Below are the code and all the weights of a small trained network. Each question names an input and a target symbol and asks about switching units off, where a switched-off unit gives its printed mean instead of its output.

import numpy as np


def w(rows, s, z=0):
    codes = np.array(rows[::2]) - 128.0
    scale = np.full(codes.shape[1], s)
    scale[-1] = z or s
    return codes * scale


def f(y):
    return np.maximum(y, 0)


def softmax(a):
    e = np.exp(a - a.max(-1, keepdims=True))
    return e / e.sum(-1, keepdims=True)


def log_softmax(a):
    a = a - a.max(-1, keepdims=True)
    return a - np.log(np.exp(a).sum(-1, keepdims=True))


def net(x, mask):
    ids = ['εζηλπτφω'.index(c) for c in x.split()]
    T = len(ids)
    res = E[ids] + P[:T]
    r = res
    for j in range(3):
        rows = slice(4 * j, 4 * j + 4)
        q, k, v = (r @ M[0][rows].T for M in (Q, K, V))
        z = softmax(np.where(np.tri(T) > 0, q @ k.T / 4**0.5, -1e9)) @ v
        o = O[0][rows]
        res = res + np.where(mask[j], z, o[:, -1]) @ o[:, :-1]
    y = f(res @ A[0][:, :-1].T + A[0][:, -1])
    res = res + np.where(mask[3:7], y, B[0][:, -1]) @ B[0][:, :-1]
    return log_softmax(res[-1] @ U[:, :-1].T + U[:, -1])


Q, K, V, O, A, B = {}, {}, {}, {}, {}, {}
E = w([
[130,170,86],'ε',
[7,226,146],'ζ',
[186,154,199],'η',
[11,167,130],'λ',
[243,92,161],'π',
[35,71,41],'τ',
[219,58,89],'φ',
[142,72,42],'ω',
],0.013)
P = w([
[21,57,254],'0',
[136,135,115],'1',
[138,143,112],'2',
[146,154,106],'3',
[147,159,105],'4',
[151,166,102],'5',
[154,169,99],'6',
[154,179,97],'7',
[158,179,98],'8',
[158,181,95],'9',
[164,179,95],'10',
[162,182,96],'11',
[160,180,93],'12',
],0.008)
Q[0] = w([
[195,176,108],'h0',
[133,224,128],'h0',
[107,152,194],'h0',
[220,135,104],'h0',
[83,64,206],'h1',
[61,166,154],'h1',
[105,219,188],'h1',
[215,130,153],'h1',
[45,208,122],'h2',
[15,99,220],'h2',
[79,3,72],'h2',
[65,135,100],'h2',
],0.028)
K[0] = w([
[148,200,143],'h0',
[122,133,213],'h0',
[147,85,184],'h0',
[161,225,97],'h0',
[100,2,99],'h1',
[82,83,181],'h1',
[119,80,221],'h1',
[194,136,113],'h1',
[32,153,188],'h2',
[41,20,150],'h2',
[123,87,19],'h2',
[71,134,126],'h2',
],0.03)
V[0] = w([
[189,90,136],'h0',
[88,26,88],'h0',
[120,97,175],'h0',
[125,214,36],'h0',
[115,162,201],'h1',
[187,190,192],'h1',
[46,62,76],'h1',
[203,165,132],'h1',
[161,149,111],'h2',
[121,254,141],'h2',
[109,171,189],'h2',
[64,130,160],'h2',
],0.014)
O[0] = w([
[91,252,149,2],'h0',
[33,129,138,100],'h0',
[115,113,178,166],'h0',
[178,110,20,104],'h0',
[225,139,106,190],'h1',
[151,137,185,146],'h1',
[138,122,39,130],'h1',
[63,125,206,93],'h1',
[95,157,151,113],'h2',
[150,246,73,203],'h2',
[182,166,99,181],'h2',
[195,113,67,179],'h2',
],0.015,0.0047)
A[0] = w([
[247,64,169,188],'n0',
[245,77,227,204],'n1',
[225,189,172,2],'n2',
[184,137,211,27],'n3',
],0.013,0.0074)
B[0] = w([
[14,111,152,252],'n0',
[249,170,110,245],'n1',
[172,64,160,229],'n2',
[23,135,91,187],'n3',
],0.021,0.035)
U = w([
[159,164,37,210],'ε',
[163,44,112,52],'ζ',
[203,123,168,144],'η',
[218,125,34,109],'λ',
[131,193,134,254],'π',
[170,104,3,81],'τ',
[102,108,206,131],'φ',
[78,108,95,104],'ω',
],0.0047,0.0067)

Each question gives the input, a string of symbols that net reads in full, and the target symbol t.
The units are the heads (4 rows each of Q, K, V and O) and the neurons (one row each of A and B). Each row of codes is followed by its name. A weight is (code - 128) times the scale printed after its matrix; where a second scale follows, it is the last column's (O, A, B and U).
mask holds one flag per unit, heads first, then neurons. A switched-off unit (its flag False) gives its mean, the last column of its rows in O or B, instead of its output. The means were averaged over made-up inputs and are rounded, as every weight is.
A unit's drop is (log p(t) with every unit on - log p(t) with that unit switched off) / (log p(t) with every unit on - log p(t) with every unit switched off).
The circuit of an input: a set's keep is (log p(t) with only the set's units on - log p(t) with every unit switched off) / (log p(t) with every unit on - log p(t) with every unit switched off). Starting from all 7 units, units are removed one at a time, each time the one whose removal leaves the highest keep (on an exact tie, the one counted first), for as long as the keep stays at least 0.8.
circuit, biggest first: the units of the circuit, biggest drop first
most important unit: the unit with the biggest drop
top k neurons: the k neurons with the biggest drops, biggest first
heads that matter: for each layer, one digit per head in row order, 1 if its drop is at least 0.15 and else 0, layers parted by /
drop of u: that unit's drop, to one decimal
input ω λ ζ λ, target ε: circuit, biggest first => [n0, h1, n2, h0]
input π ζ ζ φ φ ζ, target φ: heads that matter => 111
input φ τ ω, target ω: heads that matter => 111
input φ π λ, target π: circuit, biggest first => [h0, n2]
input ζ ζ ζ ζ ζ τ ω η ε, target η: circuit, biggest first => [h1, n2, h2]
input η ζ τ τ, target τ: top 3 neurons => [n0, n2, n1]
input ζ ζ ζ η π, target π: circuit, biggest first => [n1, n2, h2]
input ζ τ ε ζ ζ ζ η λ φ φ ω ω, target ω: circuit, biggest first => [n0, h0]
input ζ η η φ ε π, target π: circuit, biggest first => [n2, h2]
input π η η λ, target φ: most important unit => h0
input ζ η η ε ε, target η: circuit, biggest first => [n1, h1]
input ζ φ λ φ ω π φ η η φ ω, target π: heads that matter => 011
input η ζ π λ τ ζ φ η ζ, target η: circuit, biggest first => [n1, h1, h0]
input η π η φ ζ ε φ φ ζ ω τ λ, target η: top 2 neurons => [n2, n1]
input φ ω λ η τ, target τ: circuit, biggest first => [n0, h1, n1]
input η φ φ, target φ: circuit, biggest first => [h2]
input φ η ζ ζ π ε π λ, target π: circuit, biggest first => [h0, n1, n0, h2]
input η η τ π ζ ζ, target η: drop of n2 => 1.2
input ζ ζ ω τ ζ φ η ω τ η λ, target ζ: drop of h2 => 0.8
input η φ ε ζ φ λ ω ε, target ζ: drop of n0 => 0.8
input ω τ ζ φ η, target η: drop of n2 => 2.3
